Each row has two labels, one from each of two sets.
-2	2	6	13	-12	13	-13	3	11	1	-11	9	-13	-14	-8	5	2	0	4	-4	-7	3	-5	3	-2	-8	7	-3	-12	5	3	3	0	12	-5	6	5	-6	-12	-5	-5	5	-8	-20	5	-11 => NC & R
2	3	11	29	-36	63	-15	-1	14	7	-14	11	2	-14	-24	-3	-19	-21	-13	8	-3	3	4	-6	-5	-13	6	-11	-15	-10	5	44	-6	3	-9	18	6	-13	-17	-2	15	15	-15	-24	-4	-6 => NC & E
-13	5	2	31	-29	26	-15	5	9	22	-7	14	12	-17	-29	-3	-7	-2	6	12	5	-8	8	8	-14	-3	10	11	-10	-5	5	-4	10	19	-11	18	16	-7	-7	-2	2	11	-14	-19	1	-7 => NC & R
-3	-2	1	32	-29	31	-17	9	13	9	-8	8	11	-23	-15	-2	-5	0	0	18	6	-11	7	2	-13	-5	10	-1	-4	1	3	8	0	9	-10	18	5	-10	-10	-10	8	11	-13	-23	2	-6 => NC & R
-10	6	5	20	-22	17	2	-2	10	7	-15	11	4	-12	-13	-6	-6	1	-4	2	-2	9	5	15	-17	-3	-2	1	-7	-2	16	0	12	20	-18	19	8	-16	-4	4	5	18	-6	-10	-5	5 => CQ & R
-8	-1	0	14	-9	1	-5	-10	9	0	-14	10	2	-5	-19	-1	-11	-4	2	-5	3	5	12	8	-8	-2	9	-2	-18	-3	13	31	-1	9	-7	5	6	-2	-3	-5	11	-1	-10	-18	2	-8 => CQ & E
-6	-1	1	19	-19	26	-11	0	8	11	-6	7	2	-4	-24	5	-12	4	2	11	7	1	7	3	-4	0	6	3	-1	-4	14	0	-11	-18	-9	19	-11	-8	-36	-7	8	9	-4	-17	63	-9 => Nt & E
-8	-2	-6	26	-4	24	-11	0	12	0	-4	6	-7	-14	-11	3	-11	1	2	-6	-1	-1	3	7	-10	11	6	5	8	7	3	2	7	9	-18	21	14	-6	5	-2	7	0	-6	-20	10	-6 => Nt & R
-8	-1	8	24	-11	18	-14	6	9	3	-3	10	-1	-14	-11	-5	-6	2	2	5	-9	11	7	-3	-17	-4	8	-4	-5	-11	9	4	5	19	0	11	1	-23	-10	-11	-5	10	-1	-30	0	-7 => NC & R
-8	-1	13	15	-21	34	-20	3	10	3	-8	15	3	-18	-8	3	-7	-6	-3	10	0	-1	7	-8	5	-5	7	-5	-6	-5	-1	6	4	15	-11	6	14	-16	-17	-11	9	5	-5	-21	-5	-14 => Nt & E
-6	0	1	16	-20	9	-7	4	9	7	-9	4	9	-17	-19	-7	-7	10	-2	8	-3	-3	4	5	-9	-14	3	1	-30	5	15	2	0	9	-13	19	-2	-12	5	5	12	1	-13	-12	5	-1 => NC & R
3	0	28	21	-19	24	-15	2	8	5	13	13	5	-17	-9	-4	-11	-7	-8	3	0	4	4	0	-9	-11	-3	5	-1	-5	0	10	14	11	-8	2	10	-8	-17	2	12	-4	-29	-11	-1	-2 => Nt & E
-15	-7	-2	26	-23	25	-4	13	10	7	-9	17	8	-27	-19	0	-4	5	-4	4	-4	-5	-4	8	-15	-4	17	-5	-7	-6	8	6	6	10	-2	21	0	-10	-1	8	5	4	-18	-24	5	1 => Nt & R

Each row has two labels, one from each of two sets.
5	-15	1	-11	-6	3	16	6	6	-8	-4	-7	-38	-1	-2	-2	0	2	-2	6	-18	-3	2	2	-1	-4	1	-2	38	-10	4	-3	11	11	-6	-4	-2	-10	-5	4	-3	-10	8	-7	34	3 => J & (53)
9	-6	-10	-24	6	4	-13	4	12	-9	-6	-17	-17	5	-22	-6	3	-14	-2	7	-38	0	10	-1	2	1	12	3	42	-12	-5	2	14	19	-6	-5	-1	-5	-8	7	1	0	-9	2	35	2 => A & (53)
9	-12	0	-9	-3	-2	-4	-10	12	4	2	-8	-3	-7	-11	-15	-3	-2	-10	3	-36	11	4	-4	-4	-8	7	-6	30	-13	1	-9	8	6	1	-5	-2	-1	-2	0	-15	2	-2	1	14	5 => A & (53)
19	-2	-8	-4	12	-15	4	2	1	8	-1	-8	-12	-5	-6	0	2	-3	-2	7	-25	-1	4	-3	4	3	-3	1	13	-6	17	11	6	4	-6	-5	-1	-6	-3	-11	11	-2	-3	-3	37	-10 => A & (53)
11	-10	-6	3	-1	2	9	-1	2	-5	-5	-13	-6	-9	-10	-4	2	-5	-1	14	-18	0	4	3	-3	-8	4	0	33	-1	5	11	10	7	-6	1	0	-9	-5	-10	-4	-3	-5	-6	30	-4 => J & (53)
9	-2	-3	-6	-2	0	-3	7	10	1	2	-9	-7	-4	-6	-11	1	-13	-2	7	-23	3	4	2	0	-1	1	-2	14	-7	-4	-3	9	10	-4	-3	-12	-2	1	-3	-3	-8	-6	6	24	4 => A & (55)
18	1	-3	5	-1	-13	-6	6	4	-12	5	-6	-14	3	1	-6	6	-6	0	10	-45	7	7	-4	-5	-6	7	2	1	-6	1	2	7	3	-3	-2	-6	-2	-8	-8	2	-2	-5	4	28	1 => A & (55)
2	-7	-3	-10	1	1	-1	-6	9	2	-4	-9	-7	-6	-8	-17	0	-12	-3	7	-61	-3	1	0	-10	2	2	15	47	-6	-5	-1	9	22	4	0	-5	-9	-3	8	-2	2	-7	6	6	-3 => A & (53)
20	-16	-7	-7	-2	-4	2	5	11	-1	1	-15	-7	3	-11	-1	5	-18	-5	17	-50	3	-12	1	-2	-2	2	9	43	-9	1	3	17	22	-5	-8	-4	-7	-2	-3	-6	-4	2	10	47	0 => A & (53)
14	-6	-6	-11	-6	4	-6	15	0	1	0	-1	-14	-6	-9	3	6	0	-6	10	-15	-5	10	-1	-1	-3	5	-1	38	-5	9	14	6	15	-19	-8	-5	-5	0	0	1	-8	-4	-3	36	-1 => J & (53)
8	-17	-3	-21	-8	1	-1	2	1	-4	-6	-7	-4	-4	-30	-8	1	-4	1	9	-25	-12	15	-2	-4	0	6	0	52	-3	6	3	8	23	-5	-6	0	-9	3	2	-2	-5	1	-3	38	-7 => J & (53)
19	-5	-7	-14	-5	-11	11	-1	8	2	-5	-12	-11	1	-17	-3	3	-11	3	9	-14	-8	12	0	6	-3	3	-1	12	0	5	0	15	-11	-5	0	-8	6	-2	-5	-2	-10	-7	-1	49	1 => J & (55)
17	-10	-16	-21	3	5	5	-1	7	0	-1	-11	-12	-6	-5	-10	3	-7	-3	15	-36	-6	5	-1	9	2	-4	0	39	-7	1	-2	12	16	-3	-5	-2	-3	2	-6	12	-10	-12	4	41	0 => A & (53)
-1	3	11	1	-2	-28	0	5	0	11	-3	-1	0	-16	-3	-1	7	-8	-6	-2	-1	-1	2	-8	4	-3	-7	18	-3	1	15	-2	0	0	-5	4	-5	-4	-3	-2	8	0	-2	0	-6	0 => L & (55)
12	-12	-4	-11	6	-4	1	-3	9	5	4	-11	-8	-1	-19	-2	6	-37	-2	5	-49	19	4	-4	-5	-2	1	6	26	-13	5	0	18	14	-2	-3	-4	-13	-3	7	-12	-4	-5	3	13	-4 => A & (53)
14	-19	-4	-3	25	-1	-8	-3	7	3	0	-5	-14	-3	3	-5	2	-8	6	1	-37	2	6	5	1	-5	5	-3	28	-3	4	4	11	12	10	-8	5	-3	5	-4	5	-4	-10	3	30	1 => A & (53)
21	-6	-5	-13	-9	-3	-6	1	1	2	-6	1	-10	-8	9	-8	2	-21	5	9	-56	-9	3	5	4	-10	2	4	33	-14	11	1	12	14	-6	26	1	-1	-6	8	12	-5	-6	2	40	-4 => A & (53)
13	-4	-7	-8	-3	-4	2	6	-1	-6	-2	-3	-18	-1	-6	-7	0	-12	-3	6	-21	-5	1	1	-3	0	8	-5	19	-7	13	7	17	4	-8	-18	4	-2	3	-7	1	4	-2	-5	40	12 => A & (55)
19	-2	-11	-11	-5	-21	2	2	14	3	2	-8	-8	-2	-3	-5	5	-18	-2	8	-51	4	-11	3	7	5	-6	3	15	-4	-1	4	11	7	-14	-6	-4	4	-5	-4	0	-7	-15	0	37	-2 => A & (55)
14	9	-8	-6	-5	2	-2	0	10	5	3	-10	6	-11	-12	-2	4	-6	-2	8	-47	-9	5	2	-9	2	3	7	36	6	-5	3	5	18	1	1	2	-9	2	4	-1	-5	-2	-9	17	-7 => A & (53)
16	-2	-9	-10	4	0	22	8	2	-6	-8	-9	-12	3	-7	5	3	-7	-5	9	-14	-3	4	0	2	0	0	-5	23	-3	35	-11	13	4	10	-3	-3	-2	-1	-12	-2	1	0	-14	50	6 => J & (55)

Each row has two labels, one from each of two sets.
-4	0	4	-1	5	2	-3	1	3	-5	-4	-3	-2	2	0	-19	1	-12	3	1	0	7	5	10	3	-4	8	1	-2	1	5	1	-5	-1	4	-5	-4	-1	-2	-2	-1	3	-6	0	-2	-2 => [64] & T
-5	-4	-2	-14	6	1	0	2	1	-12	-9	-5	-1	1	-1	-14	4	1	12	1	0	3	-2	8	-1	-11	12	4	1	-2	5	1	-1	0	2	-7	-2	-4	1	-11	-2	5	6	6	-3	0 => [64] & M
-3	-5	-7	-15	2	2	5	2	5	-12	-4	2	5	0	-2	-7	4	4	11	0	0	-3	-3	2	-4	-4	-3	2	2	1	5	-1	4	0	-1	-4	4	-5	4	-9	1	-1	14	9	-2	2 => [64] & K
-7	-4	-1	4	5	-2	-1	-2	7	-5	-1	-1	2	-2	-2	-13	0	0	5	0	0	4	-2	6	3	-9	7	0	5	-1	4	8	0	1	4	-7	-2	-1	1	-2	-1	5	11	2	-3	2 => [64] & T
-4	10	0	-11	1	-3	0	-2	0	2	-2	2	10	-2	-1	3	-2	6	2	-2	0	1	2	-1	-9	-2	13	1	-1	1	1	2	5	-2	-3	2	-1	-4	5	-4	0	11	-22	7	1	-1 => [64] & K
-6	0	-6	-11	9	0	-3	1	1	-4	-2	0	7	-2	-1	-6	0	2	18	-1	1	0	-1	-2	-8	-7	1	0	0	-1	7	1	4	0	-1	-2	-1	-4	4	-7	4	7	5	8	-6	1 => [64] & K
-7	-8	0	-4	4	-2	-1	-2	0	-8	-6	-1	-5	-1	-3	-9	0	0	4	0	1	5	-2	6	1	-7	1	0	0	-2	3	1	-1	0	3	-5	-1	-4	-2	-4	-3	2	14	1	-3	-1 => [64] & T
-5	-2	0	-7	5	1	1	0	1	-3	-4	2	1	-1	0	-12	1	0	3	0	-1	-3	-1	6	3	-6	6	2	2	-2	4	3	3	-1	2	-2	-2	-2	0	0	-1	5	0	4	-1	-2 => [64] & M
7	-11	-11	0	-4	1	2	2	3	-5	4	2	-1	-5	-2	4	0	1	-3	-3	-1	-5	-1	-2	0	2	-17	-1	-1	1	1	-4	2	0	-1	10	3	-2	0	-3	2	-10	24	0	2	0 => [64] & F
-8	-4	1	-2	4	0	-3	0	-5	-5	0	-2	-2	0	-1	-12	0	5	2	1	2	2	-3	5	-2	-6	9	-1	0	-3	0	3	-2	0	3	-5	0	-5	-1	-5	-4	8	4	-1	-3	-1 => [64] & T
-6	2	1	-2	2	-1	-2	-2	0	1	0	-3	2	4	2	-7	-2	-1	1	2	1	1	-1	5	-1	-1	10	1	1	-1	2	2	-2	-1	-1	-3	-3	-2	0	0	-3	4	-10	1	2	1 => [64] & T
8	-8	-2	1	-3	0	4	0	0	-2	11	2	-1	0	0	-2	0	7	-4	1	1	-2	-3	0	0	1	-13	1	5	4	1	0	-1	-1	0	6	-4	-2	0	1	0	-3	24	-3	-2	0 => [64] & F
-1	-5	4	3	2	1	-4	-3	-3	2	1	-2	-1	1	1	-8	1	-1	0	3	1	4	3	6	6	-1	6	4	1	0	4	4	-13	1	1	-1	-2	0	-4	4	-2	10	5	-3	1	-2 => [64] & T
-1	6	5	12	2	-1	-6	-3	-7	9	2	-4	-3	2	4	2	-9	-4	-9	3	2	7	5	4	4	3	10	-4	0	-4	-5	3	-4	-2	1	-1	-4	1	-8	8	-3	10	-23	-8	3	-1 => [72] & T
8	-11	-2	6	-6	2	6	0	-3	2	11	2	2	-2	0	7	-3	3	-10	1	-3	-2	-1	-5	-1	5	-12	-2	1	1	-9	1	3	0	0	10	1	1	2	6	1	4	24	-4	1	-1 => [64] & F
5	-17	-5	2	0	2	9	4	-2	-5	6	1	0	-2	-4	1	4	6	-2	-2	1	-4	-5	3	1	2	-15	-1	3	0	1	1	3	1	2	14	-3	0	1	-1	1	0	24	-2	-4	1 => [64] & F
-1	4	-7	-9	6	-2	-3	-2	3	2	-1	1	11	-3	-1	6	-1	7	-2	-3	-1	-3	7	-2	-10	-1	9	-1	-1	-4	-2	0	-2	-1	-4	7	-1	-1	4	-3	3	15	-19	5	2	5 => [64] & K
-8	-1	6	-5	5	4	-7	-1	2	0	-4	-1	-3	2	1	2	-1	-5	-3	-3	0	5	3	-1	-1	-3	7	-3	-8	-4	-4	-5	-2	-1	-2	-5	-2	0	-2	1	-3	4	-8	-4	5	0 => [72] & M
1	-1	-3	-4	0	-2	1	0	3	1	1	-1	4	2	0	3	0	2	0	-2	0	-2	-1	-1	-4	-2	1	-1	-1	1	-2	2	2	-1	0	4	0	-1	-1	-1	1	6	-1	5	0	-1 => [64] & K
1	-1	1	1	3	3	-5	-2	4	1	-1	3	5	0	2	8	-5	1	-5	1	1	-3	-1	-3	-7	1	-3	-2	0	1	-4	-12	2	10	-5	4	1	0	-2	0	2	-2	-9	-1	-3	-1 => [72] & K
6	8	-2	2	0	0	-5	-9	2	6	3	3	5	-2	2	16	-2	-1	-4	-4	0	-2	10	-7	-3	2	1	-3	0	0	-8	1	6	-1	-2	8	1	3	1	4	5	11	-18	2	0	1 => [72] & K
2	-9	-2	-1	-2	-1	3	0	-2	-3	6	1	2	-4	-2	4	0	5	-2	-4	0	-2	1	-1	-1	4	-3	-1	3	0	-2	0	4	0	-1	4	1	-3	2	2	1	9	21	-1	1	-1 => [64] & F
-10	2	-2	-9	5	1	-5	2	5	-6	-7	-3	3	1	-1	-6	-1	1	4	-1	1	5	2	3	-2	-5	17	0	0	-1	0	1	1	-3	-1	-3	-2	-3	-1	-9	0	13	-21	3	0	0 => [64] & M
-10	12	5	-2	7	0	-6	0	0	4	-9	-3	-7	2	-1	-14	0	-6	7	-6	-5	5	-6	0	3	0	10	2	-1	1	4	2	-8	1	1	-11	-1	4	-12	-1	1	-7	-24	3	-4	0 => [72] & M
-5	-7	2	-5	4	3	-3	0	0	-9	-5	-3	-2	0	1	-15	2	-5	6	-1	-2	4	0	7	2	-6	5	5	-2	-1	-2	0	-4	1	1	-4	-1	0	-3	-5	0	0	3	0	-3	0 => [64] & T
-4	-7	-2	-6	4	0	-1	0	0	-13	-5	0	-3	1	1	-17	2	-4	8	0	0	3	2	12	2	-10	7	4	1	-2	-2	-1	-3	1	5	-6	-2	-2	1	-2	-1	5	8	1	-4	0 => [64] & T
-3	-7	3	2	1	3	2	4	1	-6	-1	-6	-14	-1	-1	-7	1	-5	2	-1	-1	2	-7	6	7	-5	-10	0	1	-3	1	-2	-4	-2	1	-9	0	1	-5	1	-3	-7	18	-8	-3	2 => [72] & W
-5	4	-1	-2	5	-2	0	-2	-1	1	-11	-5	2	-4	-1	-9	-4	0	4	0	5	4	1	2	-2	-4	15	1	-1	-1	3	0	-2	-1	5	-5	-1	1	-2	-3	-1	8	-22	1	-2	2 => [64] & M
-10	9	8	7	6	0	-9	-3	0	0	-11	-3	-10	0	1	-7	1	-6	3	3	-1	6	-2	0	7	-7	7	-2	-3	-6	-1	-1	-6	-2	0	-15	-3	0	-6	-1	-4	0	-14	0	-1	1 => [72] & M
-1	-1	5	2	2	1	-2	-3	-5	-1	-4	-5	-6	0	-1	-13	2	-6	3	-5	0	2	1	6	5	-4	3	2	2	-2	3	0	-2	0	0	-13	0	-1	-3	-1	-1	2	3	1	-1	0 => [72] & T
-5	-12	-6	-9	2	3	1	4	1	-8	0	-2	-1	0	-1	-10	-1	1	0	12	3	5	-6	8	1	-5	3	4	1	-3	2	-1	-2	3	1	-7	-1	-3	-1	-3	-4	5	14	0	-2	1 => [64] & W
